[128 = 0]

magu_zib: [103 147 113 143 116 109  69 116 134 177 174 150 140 127  82 153 150 132
  90 114]
magu_zib: [131 155 163 150 139 126 165 149  38 140 124 146 118 108  98 137 112 104
 116 141]
fuper_nuv: [ 80 140  63 110  66 104  81  55 194 145 172 180 104 142 104 116 151 195
 101 152]
dar_pip: [115 117 123 110  97 118  88 172 144 153 145 152 180  81 129 157 166 119
  69 128]
takit_lom: [159 104 155 136 152 149 151 139 150  88 118  88 128 159 176 110 111 117
 179 125]
magu_zib: [114 154 127 132 128 118 136 131  71 156 123 151 123 101  81 142 125 118
 100 129]
zet_fatan: [130 122 129 122 123 126 132 135 133 122 117 129 128 124 149 129 137 130
 119 131]
takit_lom: [133 113 125 109 103 116 134 210  59 163  93 172 176  79 142 155 155  64
  74 137]
nipav_gevo: [122 149 168 144 141 133 132 112 142 108 156 107 115 113 119 133 125 168
 116 130]
takit_lom: [115 126 118 101 112 122 122 146 136 133 111 138 147  80 129 143 150 139
  82 129]
magu_zib: [119 136 138 132 118 128 112 137 127 138 160 138 149 106 101 139 131 132
 111 133]
fuper_nuv: [136 142 126 152 154 112 155  78 112 119  83 114  45 195 179 113 132 144
 139 119]
takit_lom: [164  91 152 116 128 137 158 233  63 133  82 137 185  98 174 142 135  40
 122 132]
fuper_nuv: [139 117 118 127 150 125 120 120 153 125  99 100 113 155 163 128 138 125
 136 103]
magu_zib: [104 121  87  61 110 126 132 125 173 113  78 126 143  49 121 134 147 171
  78 125]
zet_fatan: [146 109 154 137 155 132  92 156 175 124 132  83 154 136 171 149 153 118
 119  94]
fuper_nuv: [127 129 134 148 107 130 122 114 132 126 174 148 125 160 125 114 118 132
 152 151]
dar_pip: [118 141 127  98 143 147 158 105 148  94 113 100 126  74  82 117  99 171
 139 127]
nipav_gevo: [116 112  81  92 117 139 107 104 194 118 133 118 150 115  98 113 116 150
 153 121]
zet_fatan: [125 146 147 138 121 117 158 133  74 130 113 152 102 119 139 133 134 129
 100 147]
nipav_gevo: [132 114 152 117 125 129 115 158 166 113 124 110 151  99 174 146 159 142
  90 122]
fuper_nuv: [ 78 152  84  97  73  93 102 103 136 160 125 188 114  79 111 148 176 178
  32 146]
zet_fatan: [127 130 133 141 141 121  97 119 158 136 140 109 124 145 140 140 146 137
 116 107]
dar_pip: [139 138 105 137 170 122 150 103  85 142  73 109  84 168 119 119 108 102
 159 100]
magu_zib: [127 137 175 155 126 123 101 151 135 134 172 126 144 119 144 153 153 136
  90 128]
magu_zib: [122 125 151 129  95 163 123 157 128 118 228 152 206  80  35 116  78 119
 174 168]
zet_fatan: [ 73 166  68 100  59  90 156  46 113 133 107 211  46 117 122 109 151 210
  65 182]
fuper_nuv: [146  86 112 140 125 140  71 121 221 121 177 102 158 199 163 112 130 116
 190 113]
fuper_nuv: [103 134  85  95 116 122 113  97 163 133 117 133 126  99  95 128 133 163
 109 121]
dar_pip: [142 124 152 144 138 140 144 129 126 108 141 115 124 148 140 116 111 124
 160 135]
takit_lom: [142 148 172 188 150 144 134 114  89 130 199 122 120 179  79 114  80 106
 196 137]
nipav_gevo: [129 123 146 126 124 135 117 148 145 122 150 122 156 105 126 136 132 131
 119 130]
takit_lom: [109 146  95 151 104  98 106  82 111 164 143 172  81 185 129 124 145 135
 115 138]
nipav_gevo: [120 105  76  93 107 120 107 115 181 129 101 134 131 133 156 121 150 140
 119 122]
nipav_gevo: [140 102 140 123 107 115 113 191 122 141 110 145 159 119 199 151 175  94
  80 131]
takit_lom: [144 124 117 138 162 139 138 104 129 121 113  98 108 171 119 109  98 113
 187 109]
zet_fatan: [120 128  97 124 113 120 126 100 134 134 125 147 108 153 128 115 127 135
 138 136]
dar_pip: [147 127 112 108 187 146 168 132  92 122  55  81 124 111  89 121  86  94
 171  90]
dar_pip: [130 104 178 145  77 123  68 211 154 146 210 161 210 101 174 165 182 106
  67 151]
zet_fatan: [126  90  79  63  96 155 147 138 176  94 112 134 177  83 106  97  99 132
 171 150]
takit_lom: [ 96 144 100  95 115 118 109 112 151 140 120 136 135  68  87 145 145 167
  75 120]
dar_pip: [144 103 144 133 106 151 150 128 157  85 163 131 138 157 157  93 103 132
 188 165]
zet_fatan: [114 153 114 165 131 100 100  76 121 161 143 143  71 193 133 132 146 142
 115 118]
nipav_gevo: [ 97 140 130 133  84 123  84  99 188 128 209 154 140 116 106 131 145 185
 101 153]
fuper_nuv: [121 148  99 118 159 142 168  50 137  98 103  99  73 146  76  90  75 168
 191 122]
nipav_gevo: [150 109 156 121 144 113 142 176 124 117  55 106 117 122 241 153 182 115
  69 110]
magu_zib: [122 127 101 113 134 112 118 110 148 135  85 120 103 134 158 135 155 143
  99 108]
dar_pip: [116 109  93 106  84 117 100 143 150 146 136 166 155 121 142 132 154 122
 103 142]
[122 125 157 133 124 115  85 141 185 126 146 110 138 115 182 158 181 161
  66 114] => magu_zib
[136 129 155 141 146 121 104 177 103 157 128 119 159 106 130 163 151  93
  90 103] => dar_pip
[147 113 128 118 166 142 132 139 145 116  96  83 139 127 134 128 117 111
 154  97] => fuper_nuv
[129 108 116 126  90 112 104 168 117 156 133 171 155 135 167 141 163  94
  96 142] => nipav_gevo
[126 107  89  96 114 145 128 121 162 116 131 129 155 118  97 105 102 126
 171 135] => zet_fatan
[151 116 174 127 147 132 167 152 135  83  82  94 107 125 221 130 148 141
 110 129] => magu_zib
[112 154 161 135 130 115 121 126 129 128 133 124 114  90 135 155 158 168
  61 125] => zet_fatan
[120 159 158 156 137 114 131 120  89 142 137 135 100 126 121 145 139 139
  92 128] => zet_fatan
[115 110  46  84 149 117  82  62 241 127  72  81 100 155 150 122 152 173
 130  73] => fuper_nuv
[124 147 110 119 158 123 162  83 115 117  71 106  71 134 123 117 116 153
 132 112] => fuper_nuv
[100 153 149 158  83 132  90 112 136 144 252 173 158 118  49 129 113 154
 130 167] => nipav_gevo
[123 129 120 112 114 134 151 130 113 119 121 143 133 104 110 118 114 131
 133 146] => zet_fatan
[106 149 108 143 104 122 116  83 124 143 176 161 109 151  78 114 112 148
 144 148] => nipav_gevo
[131 112 175 141  94 134  98 179 156 122 195 143 183 106 158 145 154 127
 100 152] => dar_pip
[104 152  88  96 137 136 155  67 136 113 106 120  98  96  53 106  90 175
 148 127] => fuper_nuv
[ 70 178 118 106  86  95 124  68 150 127 131 166  75  68 116 145 173 237
  19 153] => zet_fatan
[120 138 135 137 111 100 123 140 100 149 109 157 106 130 175 149 172 129
  63 134] => fuper_nuv
[114 138 111 123 116 149 140  84 144 110 175 135 130 126  52  96  76 155
 187 151] => fuper_nuv
[117 131 170 131  91 126 121 153 147 112 171 149 149  90 157 142 157 161
  77 160] => takit_lom
[109 150  90 119 136 109 127  85 116 149  93 135  86 132 105 131 134 147
 106 112] => dar_pip
[128 134 126 169 129 120  83 112 129 162 183 138 127 187 108 131 127 107
 151 119] => magu_zib
[157 141 203 160 174 132 170 175  58 117  97  97 116 118 164 148 128  98
 112 117] => nipav_gevo
[122 135 115 133 124 140 137  84 144 112 157 129 111 152  91 100  93 150
 179 142] => fuper_nuv
[102 141 139 117  87 114 111 148 128 141 155 166 149  72 122 152 162 154
  55 151] => takit_lom
[ 96 139  90 117  84 128 108  76 167 129 184 164 126 128  72 107 114 173
 142 157] => fuper_nuv
[106 157 148 129  94  94 141 161  52 160 107 187 115  76 147 164 176 130
  20 152] => fuper_nuv
[115 145 124 118 131 130 123 148  90 155 135 139 159  74  55 146 116 112
 108 121] => takit_lom

pino-lamem: [138 102 128 137 128 138 152 119 103 127 116 111 136 136 137 125 143 157
 155 125]
faz-muf: [ 78 145 130  92 113 123 132 100 131  54 134 135 173 126 111 146 102 185
 127 171]
vumuf-kidup: [ 96 140 111 110 152 115  83 118 145 128 106 142 167 105 123 133 104  85
 125 178]
vumuf-kidup: [115 144 111  84 129 155 157 139 178 144 109 131 169 149 164 111 158 109
 152 155]
pino-lamem: [109 100 114 133 146 150 178  87 112 138  81 128 141 160 147 136 120 158
 152 147]
pino-lamem: [107 114 152 127 133 127 132 135 108 116 140 133 145 134 129 137 126 130
 138 131]
pino-lamem: [140 129 154 130 118 111  92 165 116 114 170 121 132 103 116 124 142 112
 128 113]
vumuf-kidup: [171 130 112 165 121 103  79 126 112 138 128 112  70  90  95 137 115 116
 102 101]
pino-lamem: [128  82  95 131 127 133 133 134  79 126  94 136 189  95 151 112 146 145
 147 197]
faz-muf: [180 157  55 142  86 115 123  62 137  85  95  96  71  95  85 130 106 226
  95 126]
pino-lamem: [101 152 128 107 118 123 120 147 147 114 144 163 139 120 127 132 113 113
  92 153]
sola-luf: [103 133 126 111 138 143 151  67 152 103  84  81 119 164 115 174 117 163
 178 115]
faz-muf: [144 116 157 154 112 134 166 151 102 137 164 145  87 150 134 121 133 149
 102  84]
sola-luf: [134 174 119  87  90 135 121 177 190 122 150 133 116 119 133 133 157 100
 107 125]
sola-luf: [131 104 101 138 143 129 112 121 114 151  84 120 137 109 134 140 131 102
 145 156]
vumuf-kidup: [ 98 115 131 124 113 127 130 160 104 116 131 166 140 111 134 150 121 117
  99 165]
faz-muf: [133 129 120 124 130 135 125 139 144 149 112 121 119 128 136 137 140  99
 136 126]
sola-luf: [144  95 136 169 147 115 119  94  77 127 122 108 117 124 111 126 111 156
 143 110]
faz-muf: [141 121 142 140 148 125 114 135 127 156 134 118 125 132 132 118 136  95
 143 107]
vumuf-kidup: [138 117 122 115  78 157 186 193 128 138 136 152 110 135 163 137 175 134
 108 131]
vumuf-kidup: [ 78 131 128  74 124 163 183 154 159 128 117 160 195 159 176 122 153 119
 144 181]
sola-luf: [ 71 123 166 109 113 138 151 183 121 119 155 181 137 142 145 163 124  96
  97 147]
faz-muf: [161 144 132 138 166 107  64  85 153 138 120  58 118 121  97 121 126 103
 182  82]
pino-lamem: [ 59 125 150 121 166 118 103 121 123 131 119 166 159 133 125 156  82  75
 116 166]
sola-luf: [110 143 158 115 103 132 136 132 143  89 144 103  89 146 105 184 128 146
 137  89]
vumuf-kidup: [ 98 112 201 129 134 105 109 122  78  56 193 109 171 131  99 132 115 176
 162 108]
sola-luf: [105  84 151 162 160 123 145 112  64 138 131 161 155 140 137 112  99 140
 122 144]
sola-luf: [113 173 141  91 118 140 162 110 181 100 153 127 134 168 129 113 126 165
 127 109]
faz-muf: [147 111 120 151 129 129 138 144 104 157 130 153 122 121 143 104 132 120
 105 132]
vumuf-kidup: [ 81 127 186  99 152 120 122 108 119  71 170 109 208 150 121 116 122 159
 183 132]
faz-muf: [ 87 138 113  87 120 142 131 138 158 114 100 134 158 126 139 161 134 107
 139 173]
pino-lamem: [146 112 108 133 123 127 122 134 111 131 116 122 145 106 135 115 144 134
 137 148]
[119  91 100 136 143 150 174  89 102 141  71 125 152 146 151 128 129 161
 157 162] => pino-lamem
[130  83 114 148 151 156 189  71  99 147  69 100 130 169 148 134 132 175
 179 125] => pino-lamem
[139 128  91 123 148 134 126 100 144 151  90 120 154 125 141 102 131 123
 145 155] => sola-luf
[ 85  91 157 126 138 141 166 122  88 108 125 138 166 153 143 145 124 155
 154 148] => pino-lamem
[ 90 138 130 117 142 124 118 124 139 129 122 157 141 131 127 141 100 100
 108 154] => pino-lamem
[ 71 132 145  90 139 130 120 131 138  98 128 139 191 131 134 144 121 115
 149 172] => faz-muf
[165 125 121 153 153 113  93 108 124 153 124 102 119 115 117 102 126 112
 143 106] => faz-muf
[140 148  94 106 125 135 119 134 167 145 106 124 140 117 140 114 145 105
 131 150] => sola-luf
[126 157  97 129 148 147 165  65 182 163  77 125  75 176 129 138  98 132
 116 105] => pino-lamem
[129 122 197 129 134 153 155 188 156 179 156 106  71 183 149 167 171  51
 163  38] => faz-muf
[127 160 154 112 110 129 146 119 155  93 166 115 108 155 112 128 126 168
 125  86] => sola-luf
[194 146 102 147 117 111  78 132 147 148 126  87  75  93 104 121 145 108
 126  88] => vumuf-kidup
[120 142 100 109 121 129 118 112 149 111 101 118 137 115 121 143 124 135
 133 155] => faz-muf
[139 159  50 103  83 137 133  96 168  97  68 110  96 102 111 165 125 173
 109 164] => faz-muf
[118 129 120 106  95 127 132 168 116  98 150 158 167 100 139 115 144 145
 105 173] => pino-lamem
[ 97 116 118 116  97 130 126 189 109 121 127 180 139  95 142 159 132  97
  83 184] => vumuf-kidup
[126 133 147 129 115 124 128 149 124 118 155 137 116 127 123 133 129 128
 113 114] => sola-luf
[139 113  98 133 132 127 104 148 122 158  98 133 137  97 139 129 141  85
 128 160] => sola-luf
[ 76 144 176 123 151 151 195  78 158 126 127 130  84 220 125 169  90 150
 135  71] => pino-lamem
[146  97 115 163 161 119 123  87  86 147 107 122 145 123 128  96 112 146
 142 136] => sola-luf

tifad-zopa: [133 131 114 109 135 124 165 127 188 152 162 112 134 116 129 178 135 170
 126 152]
dov-kuf: [149 114 179 164  99 123 121 129 118 103 123 116 109 170 132  88 146  73
 129 110]
tifad-zopa: [115 124 131 147 141 115 137 121 116 113 128 140 124 112 138 104  96 121
 134 121]
nef-zuz: [116 131 124 128 141 120 130 125 133 123 128 142 114 113 130 117 102 123
 147 128]
dov-kuf: [112 108 127 152 173 115 145 139 112 136 134 139 127 117 158 125  85 134
 140 115]
nef-zuz: [121 124 130 101  84 145 141 122 156 151 138 116 159 165  98 127 183 151
 102 161]
nef-zuz: [ 57  80 152 176 194 108 181 109 126 104 155 146 140 135 180  79  74 165
 116 118]
vodip-fen: [109 104 159 132 169 136  99 133 131 109 117 122  97 173 164 135 135 130
 128  96]
dov-kuf: [119 106 110 116 158 148 147 154 129 180 147 132 151 138 132 152 145 162
 134 140]
tifad-zopa: [135 148 113  95 108 131 100 131 139 137 109 128 118 128 108 147 136 123
 135 135]
narik-tezak: [146 154 114 114  62 116 115 122 115 133 103 127 145 120  88 113 129 101
 117 148]
nef-zuz: [167 130 131 185 145  94 117 130  61  91 103 101 141  95 177 156  78 111
  85  81]
dov-kuf: [137 149  86 108  94 110 145 140 128 176 121 148 145  89  88 124  94 114
 154 164]
narik-tezak: [157 140  68  82  84  80 140 167 154 233  99 101 171 123 107 227  87 152
 107 172]
tifad-zopa: [ 73  59 157 185 230 154 178 132 100 122 176 142 150 151 193  94 128 179
 118 102]
tifad-zopa: [ 92  87 134 160 198 130 189 129 141 139 177 136 144 122 170 126 109 178
 129 127]
dov-kuf: [137 128 171 161 114 113 113 111 119  73 116 118 100 145 144  95 121  87
 121 101]
tifad-zopa: [ 94 172 118 110 136  92  92  81 148  51  96 148  77  74 131 113  55 121
 143 114]
narik-tezak: [104 125  90 128 221 171 134 127  94 119 157 151 144  71 157 150 132 194
 132 110]
tifad-zopa: [ 95 132 120 111 161 131 108 118 132 111 118 144 109 120 138 127 109 145
 139 119]
dov-kuf: [121 145  80  80 127 145 132 132 146 168 134 134 154 103 102 167 143 174
 126 159]
vodip-fen: [152 135 125 117 150 171 119 123 134 111 152 103 138 124 140 179 197 171
 100 115]
vodip-fen: [151 156 112 108 117 139  77 140 100 126  96 143 101 110 105 127 128  88
 160 117]
nef-zuz: [ 94 148 110  56  45 138 152 106 208 168 142 143 149 152  47  98 174 149
 135 207]
vodip-fen: [160 141 124 121 115 135 128 126 144 126 137 102 134 122 127 171 159 142
 108 128]
tifad-zopa: [118  80 117 141 158 156 140 184  69 212 130 154 163 162 127 105 139 121
 153 133]
vodip-fen: [176 185  64  75 100 168  87 131 102 140 114 124 154  69  83 186 179 148
 117 140]
vodip-fen: [169 132 161 147 123 130 116 134 141 105 135 112  88 138 137 134 147  87
 148 105]
narik-tezak: [132 133 103  80  94 143 104 157 131 192 106 137 138 155  86 141 154 120
 146 156]
dov-kuf: [146 142  96  92  80 139 138 146 140 189 131 134 154 124  76 137 155 126
 142 171]
narik-tezak: [138  79 157 168 157  94 130 180 105 177 108 119 112 180 171 139  78  87
 147 102]
nef-zuz: [123 143 121 115 130 129 128 128 148 130 134 155  96 105 107 105 111 105
 179 139]
narik-tezak: [126 108 156 124 123 120 128 143 164 149 128 118 105 179 134 133 135 113
 143 130]
nef-zuz: [100 140 101  87 124 112 108 121 145 140 100 128 133 129 122 158 105 158
 113 141]
vodip-fen: [138 126 148 140 137 134 115 133 125 113 128 131 100 136 135 116 133 101
 149 111]
narik-tezak: [127 137 152 158 131 110 152  88 151  63 150 113 119 105 151 119 115 138
 104 116]
nef-zuz: [139 138 112  77  99 149  93 139 142 158 107 107 143 163 107 179 182 151
 103 141]
vodip-fen: [ 57 107 109 120 131  93 138 127 111 158  98 164 150 138 123  80  54 137
 131 150]
dov-kuf: [ 75  95 104 103 157 185 110 158  67 185 119 178 163 160 103  74 163 144
 151 142]
narik-tezak: [126  80 124 135 177 146  98 203  61 212  99 154 124 176 143 124 115  93
 176 107]
[116 105 136 127 120 136 135 125 124 137 128 100 171 172 141 149 165 170
  67 131] => nef-zuz
[128  77 100 136 188 135 192 189 133 241 170 133 164 134 149 175 116 169
 155 150] => dov-kuf
[ 93 134 140 119 133 153  80 101  94  73 102 146 118 141 125  81 148 126
 116 107] => dov-kuf
[101 105 112 114 172 146 138 150 129 171 140 144 137 138 137 140 129 159
 145 135] => tifad-zopa
[157 121 130 125 153 151  88 153 100 135 112 105 125 152 152 181 163 133
 112  96] => nef-zuz
[185 140 166 159  45  45 149 138 175 137 110 101  87 141 116 124  63  33
 154 138] => vodip-fen
[151 125 145 149  96  98 172 122 166 133 150 101 137 132 131 141 121 124
 111 143] => vodip-fen
[112 120 120 122 146 141 125 132 118 137 129 137 135 131 130 126 133 143
 129 128] => dov-kuf
[130 163  73  59 152 110  35 146 117 144  50 116 106 115 141 235  87 153
 116 105] => nef-zuz
[134 125 139 121 101 117 124 136 143 144 118 122 121 156 117 126 131 108
 133 136] => narik-tezak
[198 103 126 162 117  81 219 183 183 227 178  93 141 121 140 199  95 114
 153 157] => dov-kuf
[114 124 123 124 156 161 115 130 106 122 135 148 125 123 126 109 150 135
 144 120] => narik-tezak
[124 147 150 104 131 146 100  87 177  60 134  96 104 145 143 165 180 167
  88 112] => tifad-zopa
[126 102 144 146 114 139 130 154  92 161 122 148 136 162 112  73 137  86
 153 132] => dov-kuf
[190 124 166 193 134 152 150 144  97 105 168 136  97 104 129  78 153  54
 181 102] => nef-zuz
[116 131 101 110 176 130 157 119 172 134 160 115 139  95 153 195 123 203
 112 135] => narik-tezak
[122 169 143 113 115 113  96  73 169  36 116 111  88 107 135 140 123 137
 104 111] => tifad-zopa
[133 136 125 125 105 123 135 122 134 129 129 127 136 124 114 121 131 124
 124 140] => nef-zuz
[153 130 155 143 129 117 133 115 162  94 141  92 110 138 154 164 141 134
 105 111] => dov-kuf
[173 134 132 136 106 139 111 139 103 129 119 101 142 137 129 157 164 117
 101 115] => nef-zuz
[141 128 127 132 113 124 123 127 114 127 118 108 149 136 133 148 138 136
  94 124] => nef-zuz
[145 145 132 135  86  84 151 107 164 112 127  99 135 116 128 151 101 129
  96 141] => narik-tezak
[161 108 139 143 173 154  87 158  83 129 113  97 128 159 174 187 165 137
 101  79] => nef-zuz
[117  97 181 118 113 152  97 155 144 149 117 140  82 222 112  78 174  70
 175 124] => narik-tezak

petibgeme: [117 105 115 117 116 153 190 154  97 123 170 200 140 112  91 147 143  53
 126 114]
sufotpas: [139 151 130 109 142 116 107 109 150 167  82 141  89 152 168 126  95 103
 150 145]
topordag: [127 130 138 114 138 134 117 137 138 150 122 106  89 139 129 131 130 129
 123 114]
topordag: [ 76 156 130  94 150 124 119 148 169 172  93 165 118 192 133 122  87  99
 156 147]
mipkabi: [147 131 164 123 110 140  91 157 115 135 118  80  96 172 129 145 118 154
 144 102]
duzgoga: [ 91 115  82 128 153 138 160 161 104 184 159 174 185 157 116 114 142 131
 142 103]
sufotpas: [123 111 142 133 109 132 116 156 116  62 153  97 172 170 116 148 152 155
 119 110]
sufotpas: [152 114  75 132 160 116 138 104 145 150 127 105 114  78 151 114 173 139
  92 101]
petibgeme: [112 128  82 110 150 125 148 132 107 162 124 183 155 149 147 130 128  81
 134 112]
duzgoga: [177 103  94 119 176 130 164  89 126 192 151 156  81 111 184 122 167  89
 119 118]
mipkabi: [112 140 132 112 117 126 119 149 141 115 105 143 135 161 123 140 107 105
 141 129]
sufotpas: [134 135 216 132  98 154 151 116 123 133 151 177  78 129 104 132  78  91
 171 196]
petibgeme: [140 114 111 137 135 131 147 118 101 136 152 143 143 113 136 126 146 123
 123 120]
duzgoga: [ 90 123 144 129 147 143 114 140  90 149 163  68 111 114  94 117 150 181
  91  95]
mipkabi: [154 106 123 137 126 141 131 182 201 158 133  91 110 157 115 123 160 180
 147 100]
topordag: [117 146 122  96 131 128  88 156 108 150  88 101 101 169 137 148 112 113
 125  81]
duzgoga: [148 101 139 107 134 139 153 124 155  83 156 112  74 106 123 152 176  85
  83 114]
duzgoga: [118 145  93 127 129 133 133 135  60 202 109 172 139 108 125 122  95 102
 149 102]
sufotpas: [132 126 178 119 129 147 148 120 147 150 147 143  62 121 115 128 117 103
 137 159]
sufotpas: [208 104 126 152 102 132 129 122  98 108 140 115 132 120 157 146 150 136
 141 107]
petibgeme: [151 136  83 121 116 110 147 110 145 109  87 179 137  88 144 137 118  60
 128 135]
petibgeme: [162 121 133 135 129 126 137 115 169 136 125 126 100 114 142 122 136 131
 136 145]
mipkabi: [ 98 146 124  97 157 124 111 120 119 162 107 128  96 146 142 128 113 103
 115 119]
mipkabi: [140 155 160 124 134 127 140  62 116 172 107 166  45  50 137 113  80  75
 131 183]
topordag: [138 113 118 157 170 122 163  92 156 194 168 184 172 163 175  83 134 167
 177 189]
mipkabi: [125 123  73 123 154 119 160 143 230 170 105 149 114 101 122 104 151 122
 127 128]
duzgoga: [ 79 124 150 128 114 150 110 183 102 114 153  68 133 131  61 134 141 179
 101  83]
mipkabi: [ 65 134 155 131 129 142 105 154  59 129 161  96 165 158  89 124 120 179
 118 108]
topordag: [ 87 125 145 130 134 145 120 153 111 138 155  75 111 106  77 119 145 175
  95 100]
sufotpas: [154 113 173 141 115 139 146 108 127 101 164 135 110 122 128 132 133 124
 136 163]
topordag: [ 86 145 182 133 130 135 113  97  77 121 151 107 110 100 102 116 103 148
 108 158]
sufotpas: [122 120 152 125 137 128 113 129 121 109 150 119 153 200 152 134 134 149
 140 138]
petibgeme: [142 125 136 132 183 108  94  70 152 149 135  63  99 143 190 101 156 193
 104 145]
mipkabi: [128 121 129 135 132 127 132 112  98 114 148 129 146 122 134 128 137 131
 118 130]
topordag: [170  99 115 131 119 124 169 106 120  69 159 192 174 150 166 151 152  68
 139 150]
sufotpas: [159 115 127 162  99 131 139 121  77 107 152 146 181 114 129 130 127 144
 149 133]
topordag: [107 150 157 102 134 128 110 120 127 138 106 132  88 149 134 135  96  98
 130 143]
sufotpas: [104 138 169 123 117 134 114 142 108 120 136 146 154 201 130 135  95 132
 164 153]
duzgoga: [127 139 130 129 122 131 115 128  96 148 116 115 111 106 119 128 114 131
 124 113]
petibgeme: [127 118 154 119 124 140 134 133 121 106 151 123 110 141 120 142 138 113
 119 127]
mipkabi: [151 116 138 131 116 124 135 105  89  72 150 153 163 152 156 149 134  98
 131 143]
topordag: [149 115 126 125 120 132 120 126  72  98 144 113 137 135 141 152 146 116
 111  96]
duzgoga: [136 119 131 126 153 117 140  87 158 109 142 134 119 124 158 120 148 119
 112 161]
petibgeme: [ 75 150 105 120 160 111 118 112 155 150 106 122 135 109 122 100 119 145
 107 142]
mipkabi: [ 91 133 152 129 116 141 121 164 120 131 139 121 145 158  92 127 114 153
 141 125]
petibgeme: [ 78 149 113 146  99 144 114 211  95 201 111 145 193 167  70 112  79 183
 188  96]
duzgoga: [165 134  68 140 100 118 140 167 151 163  79 194 186 156 146 130 101 107
 196 116]
duzgoga: [ 85 138 127 128 130 122 138 127 121 118 134 173 183 156 122 120 105 119
 145 159]
topordag: [181  74 155 109 169 157 146 121  92 146 209 100  69 187 178 154 201 116
 107  89]
petibgeme: [ 69 150 187 101 130 125  68 129 111  65 122  53 111 172 113 144 115 154
  89 127]
[126 118 127 141 124 132 119 143 109 118 147  98 152 135 117 127 146 168
 121 107] => mipkabi
[121 123 132 129 123 128 127 113  85  86 147 116 142 106 121 138 140 121
  98 120] => petibgeme
[165 145 131 140 110 102 112  80 137  89  90 143 140 111 168 129 100 113
 143 171] => sufotpas
[109 133 103 103 160 120 118 126 134 151 114 124 116 150 149 128 137 113
 111 108] => mipkabi
[116 114 108 124 134 127 117 157 121 104 143 106 174 178 133 138 157 152
 119  94] => mipkabi
[200  84 174 140 150 148 153  85  98 141 204 125  85 154 182 134 171 132
 136 146] => mipkabi
[110 104 143 167 107 156 170 142  89 120 196 125 150  51  52 112 152 167
 110 126] => petibgeme
[156 140 105 143 108 134 114 167  94 211  96 154 151 163 139 124  89 147
 196  99] => duzgoga
[158 134  98 149  96 114 119 128 127 100  94 118 153  80 123 131 123 137
 128 115] => topordag
[125 114 100 138 117 129 134 148 119  98 140 105 156  96 101 133 159 145
 100  93] => sufotpas
[102 143 110 138 140 118 125 131 147 170 112 148 162 141 129 101 105 158
 155 147] => topordag
[161 111 139 119 134 147 146 142 113 173 149 161 104 177 153 141 131 100
 162 119] => duzgoga
[155 102 127 155 131 130 144 100  74 109 179 133 169 121 148 126 157 148
 124 132] => topordag
[104 131 109 113 127 137 120 189 188 153 103  85  93 120  81 127 143 149
 112  81] => topordag
[105 123 165 112 138 142 140 126 135 118 156 127  91 133 110 133 134 110
 111 143] => topordag
[133 119 140 114 126 135 145 134 161 108 135 136  99 128 120 140 140  95
 119 133] => topordag
[ 58 161 131 118 111 116 108 147 130  93  96 144 178 147  94 127  84 124
 133 147] => sufotpas
[ 77 101 133 122 166 123 154 111 183  55 188 106 154 131 113 118 191 147
  68 154] => duzgoga
[153  96 171 154 106 161 151 151 105 127 191 112 117 123  94 132 152 161
 139 122] => petibgeme
